Here is a tiny trained network, its code and every weight. The questions are about switching its units off for an input and a class, where a switched-off unit gives its printed mean instead of its output.

import numpy as np


def w(rows, s, z=0):
    codes = np.array(rows[::2]) - 128.0
    scale = np.full(codes.shape[1], s)
    scale[-1] = z or s
    return codes * scale


def norm(h):
    return h / np.sqrt((h * h).mean(-1, keepdims=True) + 1e-5)


def f(y):
    return y / 2 * (1 + np.tanh(0.7978845608 * (y + 0.044715 * y**3)))


def log_softmax(a):
    a = a - a.max(-1, keepdims=True)
    return a - np.log(np.exp(a).sum(-1, keepdims=True))


def net(x, mask):
    res = np.array(x, float).reshape(1, 7) / 4 @ E
    u = 0
    for l in range(2):
        y = f(norm(res) @ A[l][:, :-1].T + A[l][:, -1])
        res = res + np.where(mask[u : u + 14], y, B[l][:, -1]) @ B[l][:, :-1]
        u += 14
    return log_softmax(norm(res)[-1] @ U[:, :-1].T + U[:, -1])


A, B = {}, {}
E = w([
[103,105,151,102,104,100,137,146,118,135,147],'x0',
[148,128,132,144,115,140,113,132,105,139,130],'x1',
[218,86,156,162,74,46,230,82,141,70,155],'x2',
[182,119,218,44,91,157,63,17,201,76,34],'x3',
[87,254,124,181,57,59,95,137,217,129,222],'x4',
[153,85,111,127,145,128,89,120,157,111,166],'x5',
[174,96,113,156,100,155,76,123,113,143,152],'x6',
],0.0066)
A[0] = w([
[180,100,123,144,132,188,70,91,112,128,173,159],'0.n0',
[214,88,141,207,96,46,208,132,179,117,103,217],'0.n1',
[111,230,114,154,134,111,165,94,137,144,200,131],'0.n2',
[149,233,201,75,36,133,65,71,186,96,133,2],'0.n3',
[168,100,187,143,99,107,135,124,148,85,74,110],'0.n4',
[86,160,79,142,101,158,176,121,141,153,106,121],'0.n5',
[149,154,156,84,55,134,145,48,145,31,116,104],'0.n6',
[180,61,196,157,116,144,215,174,116,73,97,113],'0.n7',
[143,87,84,132,141,157,174,203,88,121,96,113],'0.n8',
[149,155,146,220,104,1,128,69,138,138,151,44],'0.n9',
[124,161,104,98,173,185,135,118,99,117,146,123],'0.n10',
[121,148,177,126,124,218,105,115,207,85,101,132],'0.n11',
[129,79,227,114,148,170,101,57,126,88,41,96],'0.n12',
[113,140,160,154,155,115,103,131,213,139,119,156],'0.n13',
],0.0073,0.0037)
B[0] = w([
[66,144,138,109,123,113,179,122,136,131,81,164],'0.n0',
[153,128,128,151,79,149,206,123,121,128,201,254],'0.n1',
[112,137,110,180,108,113,103,81,77,181,140,214],'0.n2',
[129,21,69,162,95,31,115,228,75,3,73,238],'0.n3',
[167,159,78,143,203,117,124,83,168,241,102,187],'0.n4',
[159,56,144,80,136,127,95,140,213,108,164,148],'0.n5',
[160,76,140,108,153,227,157,155,178,163,90,227],'0.n6',
[168,109,97,106,90,143,101,109,221,86,64,206],'0.n7',
[144,97,63,135,174,57,157,163,113,39,75,182],'0.n8',
[121,187,127,84,232,140,149,62,45,112,195,195],'0.n9',
[114,125,106,133,136,120,139,148,111,125,112,142],'0.n10',
[136,117,160,110,102,94,107,127,67,70,123,192],'0.n11',
[95,200,191,88,119,175,143,101,132,191,216,245],'0.n12',
[147,134,141,208,71,180,75,181,72,124,177,168],'0.n13',
],0.0072,0.0068)
A[1] = w([
[254,96,135,138,115,139,148,118,122,103,116,107],'1.n0',
[166,90,113,159,69,69,194,133,85,99,144,40],'1.n1',
[102,106,26,97,202,163,180,135,102,133,99,119],'1.n2',
[99,125,178,88,99,103,62,121,133,81,65,163],'1.n3',
[83,198,99,134,131,105,131,124,134,181,181,113],'1.n4',
[110,193,119,205,113,121,113,138,153,205,190,69],'1.n5',
[91,140,128,175,151,82,42,207,74,117,135,162],'1.n6',
[124,144,175,64,111,145,100,110,83,150,126,2],'1.n7',
[82,127,117,156,165,123,123,154,116,100,97,124],'1.n8',
[100,103,140,122,195,101,124,189,135,151,92,125],'1.n9',
[114,144,129,59,193,120,124,119,75,127,98,157],'1.n10',
[117,80,96,118,142,75,102,133,90,113,147,105],'1.n11',
[142,109,120,138,109,115,140,122,168,48,118,192],'1.n12',
[150,97,110,156,70,146,76,127,127,105,102,128],'1.n13',
],0.0087,0.0022)
B[1] = w([
[100,136,100,94,222,65,105,161,199,123,78,222],'1.n0',
[188,233,108,170,220,159,200,146,181,44,184,227],'1.n1',
[110,121,116,176,27,78,98,195,106,81,171,201],'1.n2',
[143,123,146,178,127,182,117,120,10,133,243,184],'1.n3',
[205,124,109,77,157,92,29,87,158,204,123,190],'1.n4',
[78,164,167,101,131,82,167,45,190,237,83,200],'1.n5',
[82,69,110,52,131,128,91,113,162,201,2,255],'1.n6',
[142,194,196,183,164,159,187,98,130,118,171,149],'1.n7',
[70,20,169,107,10,202,110,139,132,13,134,163],'1.n8',
[118,111,139,141,35,143,57,148,2,74,129,161],'1.n9',
[180,172,237,212,96,134,79,97,135,121,215,165],'1.n10',
[123,153,180,74,133,178,81,136,105,73,53,181],'1.n11',
[29,145,18,235,134,107,118,238,124,114,69,186],'1.n12',
[96,149,139,141,73,74,178,143,97,151,165,163],'1.n13',
],0.0058,0.0077)
U = w([
[87,83,140,138,44,135,79,184,60,66,109,241],'0',
[176,137,72,178,152,74,208,173,177,31,125,204],'1',
[154,154,248,120,120,225,124,85,90,115,172,33],'2',
[194,79,165,54,140,183,190,85,215,127,62,55],'3',
[87,139,107,105,115,84,78,105,164,207,79,164],'4',
[149,185,104,136,150,70,195,58,108,160,226,5],'5',
],0.012,0.0021)

Each question gives the input, the list of numbers given to net, and the class t.
The units are the neurons (one row each of A and B). Each row of codes is followed by its name. A weight is (code - 128) times the scale printed after its matrix; where a second scale follows, it is the last column's (A, B and U).
mask holds one flag per neuron, layer by layer. A switched-off neuron (its flag False) gives its mean, the last column of its row in B, instead of its output. The means were averaged over made-up inputs and are rounded, as every weight is.
A unit's drop is (log p(t) with every unit on - log p(t) with that unit switched off) / (log p(t) with every unit on - log p(t) with every unit switched off).
The circuit of an input: a set's keep is (log p(t) with only the set's units on - log p(t) with every unit switched off) / (log p(t) with every unit on - log p(t) with every unit switched off). Starting from the 12 units with the biggest drops (on a tie, the unit counted first), units are removed one at a time, each time the one whose removal leaves the highest keep (on an exact tie, the one counted first), for as long as the keep stays at least 0.8.
units of the circuit, in order: the units of the circuit, biggest drop first
most important unit: the unit with the biggest drop
top k neurons: the k neurons with the biggest drops, biggest first
top k neurons in layer l: the k neurons of layer l with the biggest drops, biggest first
drop when u is switched off: that unit's drop, to one decimal
input [-5,-2,-4,5,0,-7,-7], class 2: most important unit : 0.n12
input [-6,0,-5,2,7,8,8], class 0: top 3 neurons : 0.n3; 0.n12; 0.n4
input [8,-7,1,7,3,2,1], class 1: units of the circuit, in order : 0.n3; 1.n1
input [3,5,2,8,1,8,0], class 1: units of the circuit, in order : 0.n3; 1.n6
input [6,1,0,6,-5,2,5], class 2: top 2 neurons in layer 1 : 1.n6; 1.n7
input [7,7,-1,-1,1,-8,7], class 4: units of the circuit, in order : 0.n3; 0.n1
input [8,0,0,0,3,-3,6], class 4: top 2 neurons in layer 1 : 1.n6; 1.n2
input [7,-5,-1,-6,1,-6,0], class 4: top 3 neurons in layer 0 : 0.n3; 0.n2; 0.n6
input [5,2,0,2,8,6,2], class 0: top 2 neurons : 0.n3; 1.n6
input [-8,-2,-6,6,0,-8,5], class 2: top 2 neurons : 0.n12; 1.n7
input [-5,6,-8,1,-2,0,1], class 2: top 3 neurons : 0.n3; 1.n10; 1.n7
input [-2,-6,0,6,-2,8,7], class 2: top 3 neurons : 0.n12; 0.n11; 1.n3
input [-5,1,-1,-3,1,8,3], class 4: top 2 neurons in layer 0 : 0.n3; 0.n6
input [-6,8,-5,3,8,-2,3], class 0: units of the circuit, in order : 0.n3
input [-2,4,-6,7,1,-7,-3], class 0: top 2 neurons : 0.n3; 0.n9
input [7,-1,0,-1,7,-7,-6], class 4: top 2 neurons in layer 0 : 0.n1; 0.n12
input [2,6,2,0,7,7,2], class 5: top 4 neurons : 0.n9; 0.n2; 0.n8; 0.n7
input [8,-5,0,-4,6,3,0], class 4: top 2 neurons in layer 1 : 1.n4; 1.n5
input [0,8,5,-5,1,-1,5], class 5: top 2 neurons : 0.n3; 0.n9
input [7,-1,1,-5,-7,-6,2], class 1: top 2 neurons : 1.n1; 0.n7
input [2,-2,0,8,6,-2,8], class 0: top 2 neurons in layer 0 : 0.n3; 0.n1
input [-1,-1,3,0,1,-5,-6], class 5: top neuron in layer 0 : 0.n3
input [-2,-8,-4,2,5,-7,-2], class 0: drop when 0.n3 is switched off : 0.3
input [-5,4,-6,-2,0,-1,-2], class 0: drop when 0.n4 is switched off : 0.1
input [-1,2,-7,3,3,-6,5], class 0: drop when 0.n6 is switched off : 0.0
input [-4,5,7,-2,7,-2,-7], class 5: drop when 0.n9 is switched off : 0.1
input [6,-5,-2,6,0,-7,2], class 2: top 3 neurons in layer 1 : 1.n7; 1.n3; 1.n2
input [0,7,2,-4,-5,-1,8], class 1: top neuron : 1.n1
